[-547  117   77   20   57 -133   52  674   26   97   -4  -55  146  256
 -318   -3 -286  -91   72  324  156   57 -298   86 -102  -27  430 -181
 -336 -283 -187  791 -138  635   92  360   39 -168]
Rut
[ 204  140  294  -58   36  144  -24  188 -193  -86  126  177  -35  187
  -41 -480 -168 -299   53    6   89 -183 -170   27 -232  206  119  -60
  309 -135    2   24  -84   71  -17    0  302   26]
buga
[-266  113  166 -279  143   52   28 -239 -259 -170  271 -221 -486   27
 -235  183 -262  108  452 -236 -244  -18 -221  -37 -226   -3  137 -102
 -130 -175   70  409  -29   22    3 -230    0   92]
vezar
[ -43  -58  163  -96  302 -148 -162  -10   94 -112  -58  -56   21 -337
  194  264  204  255  135   62 -115  -65  157  -91   60  -72 -204  -36
 -111  116  -38  -38   98 -383   97 -237  -51  -70]
lum
[ -23  -86  121 -182  -27    7 -114  127  -22  -71  194  206  -18   81
 -107  -62  154  144  -69 -262   74   24  -63  -89   53 -352   19   -5
  239  292   30  158  -70 -265  -85 -153  -79  -95]
buga
[-428  278  269   74  144 -208  125 -296 -321  -29  387 -374  249  578
 -428   87   82  163  139   53  -62 -348 -233 -465  -39  113   77 -330
  261  339  319  578  -46 -222  -83  -61   11  121]
Rut
[ -65  603  158  310 -193  337  -83   56  249   43  100   27  226   84
  339  319  387  227  -18  392  109  207  -14  498 -205 -114  -14  -48
   35   85   -2  451   78  234 -267  210 -280 -235]
lum
[  77 -130  -35 -113   27 -154 -109 -158  166 -151  322  -34 -175  345
  113  158  195  155 -214 -119  -22   38   75   30 -279 -120  -53    3
  127  105    2  106  -74 -323 -227 -139 -242  137]
Bozep
[  41 -391 -466 -111  570 -354  137  400   68   71   94    3  219   45
  357  -16 -233  215  236   50 -171 -219  141   -2  258 -132    2  221
  369    4  -86 -410   33  -31  -86 -320 -265   20]
bofo
[   8  265   90  -41  -33  115  -57 -255   71 -166   83 -144 -116  149
  -37   16 -187  -55  -38  -50   97 -167   94  -75 -322   47 -266   69
  -80 -290  -30   50   16 -238 -155   35 -141   17]
Ripek
[ 146  -47 -239  258  -21  136  -62  160  -61  379   15  112  119 -222
  172  313  -32  149  241   51 -223   44 -115  172  263 -188  297    0
   79  440  112 -117 -129  485  -31   -1 -232 -178]
nud
[-179  -41 -313 -130 -294  450   58 -338   57  194  -58   40 -173  259
 -301  -76 -258   13 -106 -187  226   67   -1   93 -179 -288  153  295
   28  296  -25   -9 -140  460   51  136 -141 -151]
vezar
[ 265  -71   14  -18  -32 -333  -54  327 -167   11 -184   58  523  429
  437 -257  -66  150   72 -116   96   52 -188 -211  -11   -6  -78 -158
  182 -445  332  -53  290   84   59  275 -170 -236]
Rut
[ -75  157   75 -197   64   73  -26   73  205  -35   12  -95 -135   13
  118  193  123  136   52   17 -186  158  -60  305  -27  -30  123  -72
 -171   88  -20  154  -15  156  -39 -134   15   96]
vezar
[ 164 -327  -80   26   53 -297  126  481  182   21    1  233  369  -13
  128  -21 -117 -105  -80   25  130 -190  149 -505  240   36  152   92
  236   70 -160  -24  -99 -282  -21 -304 -223  -45]
vezar
[-583 -183 -252 -237  340 -176   32 -534  -58  -68  274 -371  212  353
  -51  411 -139  279  572   99 -510  -98 -153  110 -362 -253  396  172
  148  388  223  211 -342  883 -141  277 -216 -124]
dom
[-220  128   82  110  -99  298   10    0 -171  224 -246   51 -406 -214
 -140   31  -38  -25   64  -49  -34  154  -82  138   37  125   21  -11
 -372 -461  -92   63   49  180   14   49  234   84]
niv
[-461   23 -429 -128   56 -270   48 -415 -100 -203  114 -460  155  339
 -169 -103  -77  151  179  -61 -275   88   84  124 -247 -196   75   70
  351 -214  374  242 -256  574  201  492  139 -200]
bofo
[ -23 -239 -579   60  251   13  162 -288   94  232  160 -472 -324 -403
 -223  435  145   71  196   67 -433  150  -67  273  271  -98  210  -81
 -211  255 -154 -122 -265  383   95 -167   87   92]
dom
[-419   92  274 -179  461  321   67 -450  -30    1    5 -151 -312  -30
 -495  -57 -153 -126 -204  380 -108  -24   81   40 -233 -182  -75 -164
   93 -476 -451  332  -23 -139  213  299  172 -188]
buga
[ 651   11  -89  -35  153  -78  139   70 -304  128 -194  -43  297 -540
 -122   66   57  -13  -31 -138  110  113 -634  -71   70 -116  129  -47
  317  156 -111 -381   67   19 -140  107  -90 -225]
lum
[ 137  278  182  310  102  187  109 -131 -269   44 -104 -363   68   72
  -44 -352  138 -158 -175   98   -6    3   33 -242  246  164  -44 -231
  262 -659  156 -253  196   49   95  388  257 -146]
Bozep
[ 305  -88   11    1 -119 -189   -4  305  -55   40 -321  306   93 -443
  171 -302  259   35 -181 -246   32  -24 -161    4  350   -7 -147    5
  104 -634 -187 -475  182 -440 -161 -173   21 -165]
niv
[-303 -162  -97  139  230  363  117  124  341  121   30 -176 -260 -369
  -82   71  126  -51  322  458  -59 -129  246  748  411   12  373  244
  192  689 -350 -230 -437  577    3 -302  451 -256]
Bozep
[ 125  245 -186 -304  210  181  100 -237 -228  203 -159 -296 -382 -605
 -245  382  122   -6  316 -188  -80   98 -120 -125  -61  -56  155  -55
 -400 -522  123  328  -11   64  -37   59  240  -35]
bofo
[-256   37  149   41   93 -169   63  146  -18   33  144  246   48  382
 -140   59 -165  120   48    8  -36   87 -277 -108 -140   29  111  -72
  191  527  233  139  100  208  210  270 -210 -196]
nud
[ 112  371  165  -63  280  290   45  335  225   70   34  222  -25  241
  457  -98 -232   55 -112  -14 -105 -429 -472   69  -73 -172  217  -42
  409  181  168  -53   68 -113 -123 -102 -494 -337]
Ripek
[-143  138  -34 -120  144  -13  128 -186   76  -48  163  -17 -163   59
 -316  -15  -20  -24  124  -36   20 -216   22   33  -41   70   42  130
 -314 -131  -52  119   92 -211 -165 -163    2   58]
lum
[ -73 -168 -224 -163   47 -274  212  101 -299 -132   -8   18 -199 -168
 -276   29 -253  -75  319 -259 -170   72 -118 -624 -134  173 -192 -120
  -80 -465  -66  272 -108   25   82 -156   92  146]
nud
[ 172  313 -309   -9   70 -400  -23 -164  -21   77  303 -545  276   55
  -82   71  320  122  117   93 -175  -43  -88   84  168  133  218 -158
  -76  103  288  -19   85   85   65   26   88  121]
vezar
[  64   22 -266 -191 -225 -135  110  111   35   37  216  -84  -59  118
 -133 -173 -168  -33  201 -148   80  -74 -129   -1  247  -31  198   99
  -52  122  138  106   19  -93   43 -242   -7   95]
Rut
[-169 -164 -247  -49  161   30  359 -243   37  128  -92 -193   27   14
 -242  -48   26   -7 -295  -71 -210  -65 -612  -91  299 -224  317 -178
  219  414  -40 -284   53  255   82  142 -359 -354]
vezar
[ 272  206   55 -238   35 -125  160  106   -3  -99   42  120  184  108
  160  -59  -54  -54  291 -238 -147   32 -345 -328 -208   85 -204 -184
  174  -37  303   48  253  -73  373  145 -196   69]
niv
[-457   29  -92 -230  -96  195  150 -471  130  -62  -54   87 -159  132
 -226  113 -277   53   11   -5 -105  -87    1 -321 -330   21 -224  285
  -97  207  -51    4   91   98  324   72 -252 -128]
nud
[-155  167  129   34  350  -56   49  282  270  121  -55  105  208  144
   27  -86 -218  -97   76  392   99 -299  111  -51   40    5  219  120
    8  -40  -55  100   81  -82    5  190 -156  -59]
Bozep
[-213  -66  100  115 -294   12  -74 -129 -141  -40   51  445 -306  387
   -1 -330   32  102 -238 -235   63  224  -21  -78 -168   24 -255   58
  -30  -82  145  -98  262 -141   66  136 -104 -116]
nud
[ -49 -295  288  -40  344 -128   14  180 -338  135  -75   39  -88 -430
  -82   50  137 -218  -85  250  -63  -58   64   41   73   92  -77  -91
  -25 -646 -237   51  143 -132   48  206  392 -217]
bofo
[-415  161   74  163  426  295  186  316  351 -155  -58 -390   47  139
   92  123 -356 -159  -59  473  -15  -11  360  445  299 -136   77 -152
  -83 -317 -164  220  -46  402 -191  248 -123  -13]
dom
[-268 -318 -359   86 -406 -244  215 -156  496 -212   34  204   84  453
  356 -194  216  158 -160  -68 -110  145  -31 -149  -94   71    6   94
  311  316   29  -92  -71   43  145 -109 -444  -62]
rus
[-242   35  -15 -302  255 -377  -73  -69  235 -272  164 -370   86  226
   72  287 -103  100  109  -15   85   59  232 -253 -305 -111    9  -13
   90  132  302  243  -99  174   54  363 -227   52]
vezar
[-441   79 -136  -49   18 -272 -168  -61  176  106  156 -252   -8  789
 -229  -75   94  264  -70  -61   58  -15  116  -98   46  -62  207  -86
  -89  333  427  272 -207  189  -32  175  169  124]
nud
[-555  172  288  285 -171  182 -103  -79  -80  160  318  153 -287  741
 -340 -676   63  -73 -423  126  -96 -225 -134  406  197  -90 -169  -55
  246  211   18 -102  -31   -6  -74  194  363 -102]
Rut
[ 217 -150 -200 -343 -121 -133   28   61  153 -133 -198   -1  171 -317
  253  382 -123  117  119 -338  135 -100  173 -430  -48 -158 -100  101
 -205  -97  158  207  154 -463  103 -270 -495  199]
rus
[ -61 -315 -138  -93  -53   66   58  243  -89   98 -201  201  -87   -2
  -29    6 -567  -43  398 -223   96 -248   42 -131   60   50  208  143
  -87  -78   72   15 -119  244  -74 -226 -101    1]
dom
[ -83 -105 -349  170 -213 -237  156   40   41    5   55   64   28  245
 -201 -276  -24   -1  -30 -120  107   23 -217   34  -24  124   26  117
 -124 -116  -73  -31   57  -15  -21  -43 -100   38]
buga
[ -60 -405  158   66  164 -363  -29 -174 -587 -154  268  -67   86   10
 -257 -114 -222 -145  261  -18 -232 -228 -296 -373 -190  243  -55 -185
  290  379   77 -145  -52  169  271   47  135  -83]
lum
[ 254 -386 -133   45  345 -304   88  243  -80   50  285  212  188  -47
 -177  -86  176  -31    4  -71  -19 -122  -71  120  100 -101   59  -35
  111  105 -184  -71   44 -296   14 -216  -20  -81]
buga
[ 285 -127  -28  191  -50  101 -188  263    8  134 -256   93   57 -444
  440  211  -28  -30  108  121  144  -14   77  227   21   72  375  -12
 -222  172   32   30 -112  108  -93 -205 -110  -85]
Ripek
[  42 -116 -457  273 -214  -13  174   -5   29  132   89    2  -40  148
 -129 -302  115   52 -215 -182  -39   94 -393  176  161  -90  354 -175
  150  340   91  -59  -68  208  165  -78 -219  -10]
lum
[ -98   43  -36  -98    3  187  -33   82  -36   85 -150  -15 -218 -291
  127  182   23  -14   26  113    4  -15  146   43   14  112   91  124
 -428 -256 -113  138   64   23  -89 -217  126  128]
rus
[-111  210  353  -51  217  506  131 -265 -467 -322  -47 -143 -134 -346
 -603 -411  -20 -289  -90 -129 -139 -322 -188  202  -48 -306 -212 -458
  143 -899 -411  195    5  -32 -155  115  112 -396]
Bozep
[-455 -123 -242  313 -248 -488 -157 -216 -169   39  360   26 -363  407
 -344 -170  316  -70   27  -82 -180  377  251 -291 -285  246 -107  -15
  -98 -229  139  242 -497  355 -136  355  555  362]
niv
[ 487  152  318   56   98 -101 -227  244  -73  -70 -164   81  237 -411
  128  147 -294 -233   65  165  358  123  -43  -22 -298   54 -125  230
   62  -90  -81 -282   10   66 -161  514   31 -240]
dom
[ 307 -656 -309   43 -115 -159  -56   68 -194   80  -83  -65  153  -32
  450  -94 -293  -92   77  -55 -116  100 -291   75   45 -166  186   52
  374  387  142 -364  -80  369  312  151 -151  -89]
rus
[  -2   89  -82 -421  212  -98  150 -258 -174  109  -63  -92 -106 -348
 -274  450 -116  129  631 -259 -287  -53 -193 -282 -188   76  158   30
 -200  -13  295  223   18  201  234    7   39   49]
nud
[  64  -68  286   24  106  -19  -18  343  -33  -74  -13  291  124  194
  -12  -22 -250 -208 -126 -147   17  -33   48 -197 -207   88   -9   68
 -156  -28   51   45   40   46   71  104  -32   64]
vezar
[-444 -186 -189  112 -112  -65   10 -340  133   -3   82 -153 -196   94
 -208   39  141  149  291    9 -194  183  165  156  100  -49   96  -72
 -285   45  -40  242 -155  144   37  -65   25  167]
buga
[ -13   65 -171   26   54 -135  -49  198   24   55 -120 -112   72  378
  195  114 -578  183  512  -52  -20   84   -9 -105  -87  151   78   -8
   49  305  375   84  -76  320  143   35 -117  194]
bofo
[-240  235  410 -217  238  194   23   26 -208  -41 -163 -143  140   84
 -346 -293 -369 -196  193   75  -59 -290 -174   -2   49  -14  183  185
 -298 -567 -141   36  113  106  -45  186  340  -59]
rus
[ -21  -97 -129  -61 -357  162  210  -76   10  123   74   15  202   68
 -168   91   23  105  608 -494  -18 -300  -62 -308  187 -140  113   14
  -72  367  371  376  -40  -82  184 -411 -217  345]
lum
[ -64 -248   23 -184  150 -192   -8  219 -132  -87 -197  126   81   69
  182  111 -240  -22  -42 -218  -23  -44 -261 -162 -353 -131  -55 -118
  119 -138  271  169   59  233  125  398 -281 -168]
buga
[  -2  -76  -82    3  -93  -18  148   65  -47  -78  -88 -121  295   89
 -106 -140   34  -47  156   18 -203  128 -335  212  126 -188  -99   48
  260   69  -99 -101  -98  405  -34  250  153 -258]
Bozep
[-248 -452  219 -234  415 -203   -9   -1   20 -137   79  145 -135   31
  228  453 -165    2  169  -36 -173 -258  259 -228 -207   34 -269   28
  -56 -125   38   73   85 -213   48  -47 -208 -101]
niv
[ -60  144  -55 -134  110   21   13   23  263   42 -312  -79    1  -56
   90   42 -389 -146  132  244   89 -241  361  -54 -123  186 -280   75
 -129 -231  104   97   57  -39  279  173  105  136]
lum
[-151 -446 -363   84 -430 -129  -33 -174  210   -3  252   -2 -280  368
   -5 -198   71  201 -232 -295    8    6 -188 -151   36  -39  158  -36
  224  412  -67 -294 -144   67  188 -256 -385  -85]
rus
[-172 -271   73  192   47   75  129  -46 -102    0   87  202  -76  259
  -34  -83  208   45   86 -230 -128  106    5   10   58   63 -174  119
  143  331  129 -209  -25   86  157  -82  252  -78]
niv
[-143  312    8  -24  126  294  255  210  413   79  361  -37 -323   46
 -234  217   90  125  -78 -109  -39 -119  217   -6  651 -238   68   81
  105  188  -26  131  -21 -520 -297 -498 -119  126]
dom
[ 122 -468 -351   32  193 -263   62 -193 -203  109 -185  -24  100 -288
  159  179   31   92   91 -105  -95   15 -189 -171 -152 -114  -49   19
  175  155  119 -215  -24  158  129  169 -196 -138]
lum
[ 349 -136 -176  328 -205 -228 -151  689  -40  331  150  326  272  272
  294 -288 -242   24  247  -59  277   60  -94  227  124    6  176  316
  294  251  214 -392   28  360   13  200  -56 -116]
Ripek
[-331   72   84  227 -451  166 -122 -124   29 -247  160  104   70  601
   55 -297  266   55 -370   93  168   69  288  146 -185  181 -163  106
  112  346   66  131  -60   75    0 -117  235 -100]
rus
[  54 -175   45   76   18  287  155    5 -248  150 -113  423 -162 -308
  -35  -28  276  169   11 -232  -57  143 -162  197   29 -159  -90 -103
  171  202  -85   51  144 -247  122 -323  -34  -94]
Ripek
[-364  224  -29 -210  137  -28    2 -331  -55   63 -140 -295   -8  129
 -180   24 -190  215  375  -82 -123 -242 -202 -257   90  -87  270 -108
 -134  -15  374  147   64  205   49  170 -141 -153]
lum
[-279 -112  252  -41  251 -164  187  534  159 -213   50  321  120  683
   67 -303 -463   16  270 -145  144   32 -214  -48 -212  -54 -127  244
  121  -20   22   66  135   32   12  170 -179 -107]
Ripek
[ 249  229  348   23  -75   40 -262  124 -369  -48 -155   30   20  -73
   42  -10  -21    8   52  -50   60  274   -5 -135 -251  201 -333   -4
 -103 -402    3  -99  123   98    2  238  406  -21]
rus
[ -44  126  222 -151  147  197  112  372 -283 -157    6 -192   -6  -43
 -129 -101  128  -77  109 -111  -40   39 -353   53   81 -197  -38 -361
  102 -224  -35  320    9  279 -136   76  164  -91]
Bozep
[ -39  609   25 -360  206  291  103   30   26 -217   65  -70 -235 -152
    0  103 -818  -68  232   78  -79  -27 -261  102 -298  -13  231  381
  104  219  112    0   77  271   60   78 -256   45]
lum
[ -76    8   -8 -219  147   79  138   -5  128   21  190  -11  -50   -3
   -6 -294  127   27   85   26  104 -231 -190 -122  141 -130   84   55
  202  224 -109 -152  154 -252  110 -216 -163 -147]
Ripek
[-527 -244 -116 -104  220 -382  -27 -232 -218 -102  167 -174 -144  477
 -116 -381 -189  -12   36   17 -191 -164 -308  -41 -220  -41  246  -37
   31   83  267  151   -7  147  265  281   75  -28]
rus
[ 357  407  -74 -132  256  260 -157 -331  450  227  152 -322 -130  -54
  111  551  -32  123    1  626   67  161  400  319 -113   90   62 -275
 -169  148 -174  210  138 -102  250    6 -183  -59]
nud
[ 299 -195 -446  -23  150  110   39 -296  203  204   34 -163   29 -207
   29  130  125   52 -131 -177   -6  -94  370    8  212 -321   40   68
  233  130   79 -335 -136 -119  -49  -60 -252  217]
buga
[  26  -89  -55   28   -1  -11   -1  340  401   31   30  275 -145   68
  224  102 -399 -117 -132   83  -11 -160  364  -80  110   66 -194  177
  243  245   88 -150  -60 -181  190  -59 -137   -8]
dom
